In the rows, zero is written as 128.
Each row is followed by its class.
[164 121 135 108  94 117  96 111 128 153  81 123 137 147  66 163  85  86
 165  78 131 185 110 103 124 167  76 134 149  90 146 157 189  97  74  90
 129  67 149 139 148 112 126 115  98 108]  q_505
[163 118 156 108  87 129 142  82 110  96 147 138 140  89 150 179 168 103
 163 178  77 145 135 115  93 107 105 116 117  66 148  42 118  81 161 110
 166 120  97 125 108 174 111  96 113 136]  q_997
[156 155 137 135 121  82 106  88  78 106 135 148 159 129 121 192 120  85
 168 188  87 158 169 183  37 181  84 166  86 101 130  69  90  78 129 174
 157  80 128 116  96 124 124  81 133 151]  q_997
[190 118 169 105  90 119 149  74 123  98 135 145 129 137 135 171 143 122
 156 145 107 159 127 113  95 128  98 149 121 122 141  47 125 116 150  92
 157 148 130 141 130 145 127 118 106 136]  q_88
[155 179 147  88 108 105 154 128 180 142 171  87 135 148  88 165 125 153
 110  96 127  93 114 151 169 118  66 133 152 112 120 104 106 152 111 130
 134 163  94 129 150 162 106  86  87 111]  q_932
[104 126 112 134 124 109 108  81 118 100 119 126 186 113 123 152 166  70
 141 147 137 173 161 139  80 141 121 125  83 146 137  75  97  76 120 159
 136 124  90 124 110 104 142  81 158 133]  q_769
[141 138  72 110  90  60 136 138  82 174 126 116 142 170  34 133  73 157
 169 135 133 149 121  95 114 168 134 141 141 141 147 146 160 132  77 132
 118 133 144 145 110 147 168 115 133 106]  q_395
[ 84 150  59 118 162 115 192 177 119 109 163  78 103  92 138 103 114 183
 121 181 137 122 125 143 117  99 172  90 158 128  70 133  86 151 149 133
 123 159  88 133 137 138 144 128 167 112]  q_537
[144 145 124 117 128 101 145 141 182 124 156 114 122 138 103  99 141 160
  85  85 133  98 106 166 173 115 107 127 153 141 100 137 104 104 103 142
 132 147 121 115 145 145 122 124 112  96]  q_911
[ 91 113 146  94 161 169 169 147 130 142  95 125 100 145 139 106 147 119
  83 110 137 154 134  92 126 181 171 121 184 111  90 156 102 157 155 101
 119 112 148 140 111 165 151 138 147 111]  q_505
[118 140  93 135 202 131 192 131 143  90 118 101  65  95 150  91 110 177
 120 186 113 148 150 143 137 141 138 134 123 171  64 123 104 158 143 122
 121 182 115 117 129 106 145 118 190 122]  q_447
[106 153  80 115 187  93 224 135 124  99 144 113 100 142  96 102 104 216
  96 173 151 128 143 140  87 138 156 133 175 156  64 132  81 139 143 128
 140 196  87 131 117 125 130  76 192 131]  q_997
[107 142 125 115 140 158 136  99 114  78 121 151 155 117 154 123 136 122
 100 163 142 189 172 167  73 165 120 150 132 115 119  47 109  62 151 155
 146 107 138 115 118  97 129  85 151 171]  q_743
[146 140 114 111 118 113 132  84  81  85 131 117 175 129 137 188 146 127
 137 179 101 156 162 151  26 160 115 150 144 105 112  63  82  87 128 168
 154  92 104 134 100 114 141  72 184 137]  q_769
[ 87 124 127 170 110 146  95 111 117 107 114  83 134  89 150  89 150 169
 143 115 113  98 102 128 157  72 100 113  84 144 113 163  77 149 135 118
 101 167  95  99 204 154 113 149 129 102]  q_932
[188 153 108 125 112 114 147 122 129 108 120 121 124 119 114 213  67 102
  78 133  96 175 152 165 148 163  77 135 113 115  79 147  99 105 127 123
 103 129 145 164 131 154 137  74 125 131]  q_911
[145 163 126 116  92 106 131 135 184 134 151  98 103 132 108 137 146 161
 114 111 110  84 113 154 153 109 119 147 163  97 121 131  92 141 107 132
 141 142 102 104 143 128  96 108  92 120]  q_743
[132 129 108 107 129 119 168 108 173 114 153  92 125 142 107 140 124 176
  87 115 166  99 112 131 149 122 112 105 174 102 121 107  81 113 114 152
 135 152  98 143 132 156 108  89 113 100]  q_932
[152 167 108 134 138 103 136 114  97 112 116 120 135 130  94 184  90  99
 115 141 114 166 138 143 130 172  77 131  93 105 103 155  96 108 107 136
 108 109 104 157 150 142 136  84 118 127]  q_743
[127 113 138 113 135 185 135 136 108 144  93  84 115 128 150 124 153 106
 106 127 138 147 117 107 131 153 156 132 202 118 145 159 130 164 160  84
 138 123 148 151 151 154 140 125 130 109]  q_932
[107 131 194 150 127 189 103 125 113  92  84  95 109 107 141 130 117 182
 138 143  91  94  84 135 110  99  66 116 120 111  80 156  87 156 164  97
 117 154  85  96 194 139  82 154  87 105]  q_505
[152 120 133 109 132 123 113  45 117  59 126 126 198 140 115 190 174  74
 138 186 126 164 164 140  60 151  85 132  74 165 147  37 103  81 118 155
 157 110  79 122 128  61 122  94 184 149]  q_395
[133 130 148 103  97 138 166  83 100 104 146 146 163 116 113 179 138 107
 150 168 119 148 127 116 109 128 108 141 116 112 151  32 150 111 157 104
 155 113 108 145 135 128 146 119 101 136]  q_997
[162 132 122 120 120 103 157  90  97  96 177 136 113 139 113 143 130 144
 195 204 102 152 117 119  74 130 130 115 129  91 151  55 151  95 141 125
 157 122 126 131 109 141 103 108 131 139]  q_743
[102 133  80 133 211 146 184 143 113  74 137 100  80 101 135  93 100 199
 126 214 127 125 136 145  96 123 131 150 161 167  82 131  75 148 139 136
 113 174 105 110 121 105 145 114 213 123]  q_447
[133 159 100 118 112 109 141  89 138 118 142 115 139 137  92 132 119  98
 123 135 119 190 133 151  92 150  58 136 112  91  82  92 104  91 110 128
 142 116 110 143 129 121 158  48 124 110]  q_997
[126 170  97  54  89 135 178 144 186 114 165 110 137 137 128 127 161 181
  54  81 158  87 111 156 163 107 124 140 178 135  87 111 102 160 115 136
 128 159  93 115 111 129 141 117 128 115]  q_537
[107 128 165 107  90 164 115 109 148  87  89  90 118  84 146 114 140 198
 173 123  95 112 107 106 114 119  91 106 142 128  85 103 112 152 137  95
 126 150  73  61 201 132  86 128 125 115]  q_932
[122 169  87  73 109 116 175 158 178 142 148  89 126 139  88 127 129 171
  88  72 144 101 114 173 178 130 104 135 180 153  89 103 117 165  91 143
 116 133  80 117 140 145 163 123 107  87]  q_447
[120 160 103  85 105 125 174 136 153 135 148 122 119 125 128 116 136 200
  74 106 141 110 117 134 147 110  98 136 165 136  95  93  97 150 128 134
 124 161  87 134 111 139 142 112 118 118]  q_395
[122 159  74 124 183  95 203 148 125  70 148  96  88 120  99 112  98 165
 141 211 121 128 154 135 113 132 140 137 159 163  91 100 108 134 124 126
 151 156  97 126 121 114 141  89 189 143]  q_997
[149  96  76 131 113  67 102 106 108 141 142 121 129 171  15  75 109 132
 183 114 126 172 133  99 114 147 122 126 105 116 152 117 150 106  83 138
 136 104 138 155 104 136 157 118 142 107]  q_447
[ 56 154 117 131 121 158 113 126 120  99 125  90 123  69 176  72 156 181
 130 129 129 112  78  97 145 109 125 109  95 105  79 141 110 145 152 105
 117 174  70  83 186 137 104 144 148 112]  q_769
[143 120 170 122 112 185 112 123 123  68  66  88 100  97 157 124 126 206
 174 160  76  96 109  80 127 109 105 116 116 113 117 141 124 170 152 120
 106 153  88  74 208 132  89 172 130 106]  q_501
[146 123 103 139 108  89  69 117 104 161  91 115 147 135  77 130  94  87
 164 110 140 168 128 101 148 139  94 160 120 126 160 151 168 120  73 126
 124  99 173 144 137 114 173 128 116 111]  q_537
[110 146  43 124 128  80 130 118 102 152 114 118 134 138  64  92  90 132
 145 142 142 176 118 119 149 161 139 156 123 115 146 127 149 124  78 132
 124 119 124 131 128 112 162  94 128 126]  q_769
[163  90 148  96 126 182 121 130 143 123 116  85 105 149 124  90 174 114
 112  95 142 157 109 111  88 139 123 121 214 110 130 152 141 129 140  92
 151 112 144 138 136 131 123 126 149 106]  q_932
[175 145 112 140 126 100 139 140 118 117 146 103 113 132 112 192  44  80
 138 165  86 193 124 146 132 164  50 117 114  68  94 179 138  92 137 126
 100  94 146 154 161 171 113  89 108 120]  q_911
[162  75  89 116  97  92  91 112  82 143  96 122 123 130  51 117  73  99
 181 130 140 209 117  63 138 161 109 106 116  42 192 118 174  74 113 138
 129  72 146 166 126 156 121 135  82 135]  q_395
[136 127  84 100 127 125 175 135 120  99 134 126 121 126 131 117  74 135
 112 139 133 166 114 129 133 181 105 127 137  95  84 150 111 108 108 126
 109 125 143 123 145 115 142 100 179 129]  q_505
[139 115 153  86  83 166 149  76 112  92 135 139 160  90 173 141 183 111
 128 150 112 172 124 119 105 127 162 131 157  85 156  37 160  97 167 100
 171 103 133 138 100 125 127 121 150 156]  q_537
[124 112 123 102 150 147 183 123  98 110 136 124 130 146 140  87 199 132
 105 134 174 157 127 130  86 178 191 156 212 131 124 159 100 146 173 105
 155 129 158 150 130 121 152 107 214 101]  q_501
[182 129 102 121  96 110 150 126  86 120 131 125 126 154 120 178  83  84
 142 143  88 183 140 129 120 174  95 130  97 106 122 136 114 133 119 119
 111 127 149 167 126 176 161  97 145 124]  q_395
[145 115 141 111 133 130 127  95  96  72 137 151 187 127 161 162 130  81
 118 150 140 174 162 156  56 146  79 145 101 152 117  69  92  70 150 159
 140 102 144 120 130  82 139  99 166 153]  q_769
[154 102  75 116  96 108 110 103 110 138  72 113 135 136  55 109  85 117
 168 121 145 189 123 105 122 163 111 144 162  99 178 121 191  96  56 127
 138  84 152 136 118 114 151 114 120 114]  q_997
[155 132 134 119 127 157 164 112  92  74 131 130 130 144  97 185 136 126
 130 194 108 142 164 144  96 124 149 124 132 116 137  64 141  99 153 100
 164 133 122 144 102 152 124 110 118 147]  q_505
[139 110 146 128 152 153 133 113 151 138 120 126  96 142 136 109 200 126
 126 123 143 138 127  96  95 142 172 126 164  69 136 147 106 162 159  94
 167 106 131 139 129 131 105 132 139 131]  q_88
[178 148  94 117 120  94 164 111 102 104 153 101 163 132 102 196  88  67
 107 156 120 165 124 171 121 154  73 121  83 102 101 156  90  99 110 132
 117 114 106 157 160 132 144  76 118 116]  q_932
[101 137 147 139 117 160 108  89  87  83  76 104 133 113 147 124 143 192
 181 175 103  96  94  74 125 114 100 134 103 121 134 165 104 176 137 112
 119 156  92  73 212 131  90 155 136 124]  q_395
[160  85 170  93 117 165 151 103 101  92 120 151 129 137 146 125 121 105
 156 148 110 167 130  85 106 140 120 132 140 103 176  68 163  90 138 106
 151 129 163 139 111 139 129 143 127 152]  q_395
[103 139 179 137 110 176 104 102 156  98  83 107  84 107 139 135 159 168
 183 159  93 119  79  67 120 108 118  84 126 117 106 138 145 173 145  93
 113 144  90  86 184 142  75 175 116 103]  q_505
[161 104 110 104 106 129 174  83  98  93 131 161 154 131 112 150 190 118
 184 184 155 177 136 104  63 129 171 143 134  98 186  60 152 109 141 107
 170 107 137 150 114 133 149 147 139 137]  q_88
[145 145  77 146 110  99 148 127  94 105 165 109 126 157 107 176  73 113
 149 177 117 163 142 168 100 147  82 131 127  96 109 150 116 105 102 136
 115 113 157 129 138 158 126  91 133 132]  q_743
[157 135 117 117 150 108 136  80 108  84 137 125 165 130 152 129 157 107
 113 160 136 165 141 170  67 166 112 175 131 126 141 107  97  84 106 138
 166  84 136 119 113  82 122 101 209 142]  q_501
[157  88 176  93 149 180 171 131 166 106  89 116 118 150 145 144 141 111
 100 127 135 128 128 126 120 164 140 134 211 117 126 169 153 121 124 102
 150 104 174 118 125 112 115 145 158 122]  q_501
[112 152 122 107 122 118 136 145 177 149 144 115 125 140 111 140 152 179
 105  95 160  94 103 134 136 104 125 104 169 113 110 143 111 147 124 154
 116 145 106 127 139 159 103 150  95  95]  q_911
[131 116  77 100 122  71 141 105 116 150 123 142 145 149  30  98 123 155
 136  95 178 162 124 110 155 158 144 146 134  49 165 150 138  87  76 135
 152 108 138 128 139 139 128 131  96 129]  q_537
[115  97 112 128 115 121  99 104 129 152  96 125 142 162  50 102 105 120
 151 107 138 168 120  77 113 147 134 131 143 107 145 118 166 107  78 134
 124  94 159 153 104 118 166 121 129 104]  q_769
[155 134 129 123 128 134 138  98 108  71 107 132 154 137  97 177 116 107
 141 195 116 175 184 153  79 195 106 138 118 121 139  91 130  57 126 152
 158  87 142 127 120 102 121  92 149 153]  q_501
[ 81 162  81 108 158 120 206 159 134 104 148 105  89 117  97  63  99 225
 106 158 132 136 162 140 114 135 160 136 175 180  55  80  94 132 142 113
 135 181 108 113 118 104 155  78 170 142]  q_743
[124 112  93 117 118 102 111 126 121 153  93  94 129 125  50 107  95 146
 161 110 153 169 124 108 129 152 103 138 168 149 143 148 175 111  63 115
 118 101 149 134 139 116 148 147 133  98]  q_932
[121 139 149 103 133 143 151 101 121  81 115 118 174 105 126 162 160 113
 121 165 117 145 171 149  65 167 116 141 135 140 125  76  83  96 130 148
 156 125 102 133 112  97 132  96 186 135]  q_997
[137 160  98 134 127  99 146 122 117 113 142 110 131 133 117 196  84  98
 131 138 130 162 128 165 107 168  58  89  91  90  62 179  97  90 109 107
 122 117 103 127 149 172 104  74 108 116]  q_88
[173 133 144  67  81 103 145 167 183 115 170  94 114 171  96 123 116 182
  98  71 141  79  96 125 143 106 102 115 202 108 108 123  91 146 126 149
 141 157 113 118 171 157 104 140  92 106]  q_447
[173 149 145 126 107 132 131 138 119  89 133  93 114 117 144 173  87  64
 102 138  84 177 129 158 153 170  41 113 115  71  85 173 128 105 133 115
 123 112 142 151 176 162 103 114 117 125]  q_997
[138 119 137 125 172 139 137  80 119  79 111 154 133 140 147 153  98 104
 119 184 129 169 144 133  82 183 110 151 113 119 107  74  90  78 126 147
 139 118 162 121 129  85 139  96 182 155]  q_505
[169 134  79 136  97  47 137 129  82 157 148 103 144 156  33 155  84 107
 185 141 126 184 128 139  99 162 105 152 151 107 170 159 170 105  88 119
 138 102 149 173 123 157 141 104 146  99]  q_997
[ 96 145  64 123 174 107 197 144 156 103 140  82  89 104 110 115 100 199
 134 196 123 136 155 149 121 117 125 130 151 150  58  97 111 149 114 115
 122 163  85 112 112 117 141 104 177 125]  q_88
[187 106 114 109  99  87  95 120 127 141  99 106 121 144  32 156  81 105
 189 106 115 192 131 110 131 164  62 120 129  89 141 149 185  96  61 111
 112  76 143 127 140 150 121 129  97  95]  q_88
[126 129 126 130 150 122 122  93 131 101 133 142 165 136 126 180 150  72
 129 162 134 174 167 156  70 164 123 125 117 110 129  88 130  54 112 156
 148  65 140 136 122  93 124 118 164 146]  q_743
[146 126 103 128  71  53  92 112 105 171  99 124 156 162  45 187  78 120
 187 117 124 157 125 111 103 158 116 152 148 130 151 125 151 121  96 138
 121 110 127 147 117 154 158  94 114 113]  q_537
[146 144 107  80 108 103 162 169 158 104 159  74 147 140  92 156  94 132
  97 111 124  88 117 156 164 119 101  99 159 136  94 114 106 116 117 155
 120 153  72 134 143 143 127 101  96 111]  q_911
[129 167  45 125 181 106 193 154 121  97 131  64  94 101  68 111  93 215
 128 202 128 140 144 160 118 113 153 123 142 165  95 134  95 151 135 122
 126 201  59 127 128 115 130  73 176 108]  q_537
[137 110  75 126  77  67  85 105 115 167 122  95 133 131  41 105 113  97
 197 106 122 180 123  86 128 158 124 127 133 104 167 109 182  96  82 124
 146  69 131 160  95 134 160 109 121 107]  q_447
[116 121 169 132 119 176 115 101 116  79  75 105 119  88 155 120 124 175
 148 163  86 123  93 124 124 105 106 134 126  99 114 138  96 143 153 102
 118 134 104  93 218 128  89 154 102 111]  q_932
[176 133 149  58 105 169 170  88 125  71 132 140 118 107 133 186 164 150
 135 183 107 172 123 118  93 129  88 119 151  74 125  62 171 113 141  70
 162 118  91 115 129 135  79 138 118 136]  q_395
[113 151 154 150  92 146  93 112 128  84 107  63 160  82 143 129 164 151
 141 129 103 104  82 139 123  87 106 116 118 170 102 164 128 130 141 110
 123 154  84  92 186 116  95 131 165  91]  q_769
[ 64 144 158 128 129 169 122 101  98  71 116 107 158  86 189  79 192 169
 124 158 123  88  84 103 120  80 135 112 116 143  98 156  80 169 170 125
 112 174 100  85 175 142 104 147 185 105]  q_997
[ 90 147 141 107 118 175 108  88 137  91  89  97 134  94 142 109 164 177
 151 142 119 131  74  90 117 127  90 116 112  97  88 139 125 162 135  92
 129 132  68  93 199 107 101 152 143 103]  q_537
[124 174  80 132 125  90 139 154 146 120 164 103 103 152  80 131  97 104
 106 127 106 166 160 174 126 166  76 132 130 111  65 154  92 124 102 117
 128 109 110 128 141 149 130  65 138 119]  q_997
[182 138 156 105  91 129 140  93 120 101 147 152 120 143 123 213 134 140
 171 160 109 157 135 116  73 113 103 130 135  87 143  73 140 124 166  99
 152 145 112 128 137 163  95 107  98 143]  q_537
[178 119 171  84  96 120 164  93 126  85 124 150 180 124 133 173 141 130
 113 124 122 151 160 130  64 167 121 128 125 141 129  75 107  57 150 156
 150 115 116 124 117  92 125  98 162 148]  q_501
[116 113 147 137 109 149 132  83 137  85  99  99 127 118 122 123 152 185
 160 152 110  95  82 100 121 101 124 118 105 136 117 145  86 158 138  99
 118 175  78  89 195 150  97 140 133  98]  q_932
[158 169 101  97  59 101 159 137 198 111 186  70 126 132 102 153 160 161
 117  87 137  92 132 154 149  94 106 112 165 143 115 108 122 121 106 142
 141 150  85 110 134 123 113  96 130 112]  q_501
[133 112  74 121 124  78 133 132 123 135 122 137 118 164  38  98  57 129
 172 130 134 181 151  80 134 160 119 127 116 130 153  99 173 120  71 158
 104  98 160 137 106 145 164 132 146 138]  q_997
[125 161  76 112 205 126 202 143 126  93 120  88  74  78 140  88 107 199
 102 220 131 154 117 151 116 143 116 142 169 153  80 117 100 148 137 117
 129 169  83 133 120  90 126 107 181 120]  q_743
[133 129 136 113 140 128 137  89  72  75 125 150 184 118 165 137 132 133
 100 184 111 162 162 173  63 154  98 159 106 148 131  61  44  88 161 166
 138 132 115 122 114 109 129  77 181 150]  q_395
[118 141 142 132 139 163 130 114 109 133 124 118 106 158 154 146 183 113
 131 142 141 119 144 101  95 158 146 138 172 106 128 166 123 159 138 107
 164 124 166 130 118 133 125 121 147 140]  q_395
[111 117 127  92 145 178 162 145 134 104 119 112 107 139 134  81 182 134
 100 129 169 132 136 115 117 159 186 134 217  99 116 141 143 133 144 101
 171 107 154 121 136 100 131 144 134 137]  q_88
[132  96 151  71 140 184 171 139 129 121  99 132 107 113 164  72 178 143
 107 120 161 166 122  83 105 166 168 142 197  92 130 116 134 162 169  98
 156 126 163 115 130 119 132 157 145 132]  q_769
[176 150  57 151  92  91 158 106  89 146 157 119 114 166  88 181  89 114
 150 153 107 182 123 153  98 150  99 133 109  93 126 142 115 130 114 105
 123 114 131 169 118 168 151  74 127 115]  q_505
[ 75 120 201 141 132 217  92  99 133  71  34  95 142 100 136 110 149 172
 146 144 125 110 106  80 116 110 106  93 109 132 114 162 118 147 146 108
 115 147 103  86 203 117  78 165 103 100]  q_743
[173 107 137  89 111 176 148 115 114 102 111 139 113 122 157 154 119  97
 146 167 102 190 134 131 104 122 109 137 143  70 157  64 176 105 155 105
 138  93 144 131 120 138 129 136  89 147]  q_501
[170 133 147  96 119 113 130  83 113  65 129 139 171 109 141 195 135 112
 130 159 113 173 153 165  52 172  92 144 116 127 110  72  82  58 141 162
 141 130 119 116 128  98 108  79 186 137]  q_769
[126 113 126  95 178 186 162 135 141 125  92 102  87 136 149  86 168 130
 102 100 160 135 123 106 142 181 129 147 197 143 104 171 157 169 103  72
 143 112 158 111 129 111 143 152 177 116]  q_743
[106 179  76 136 142 121 150 121 105 137 148  91 134 148 105 154  83 118
 118 148 129 164 122 143 116 140  80 122 130 125  67 154 108 123 131 122
 112 139 143 168 137 151 167  63 130 113]  q_911
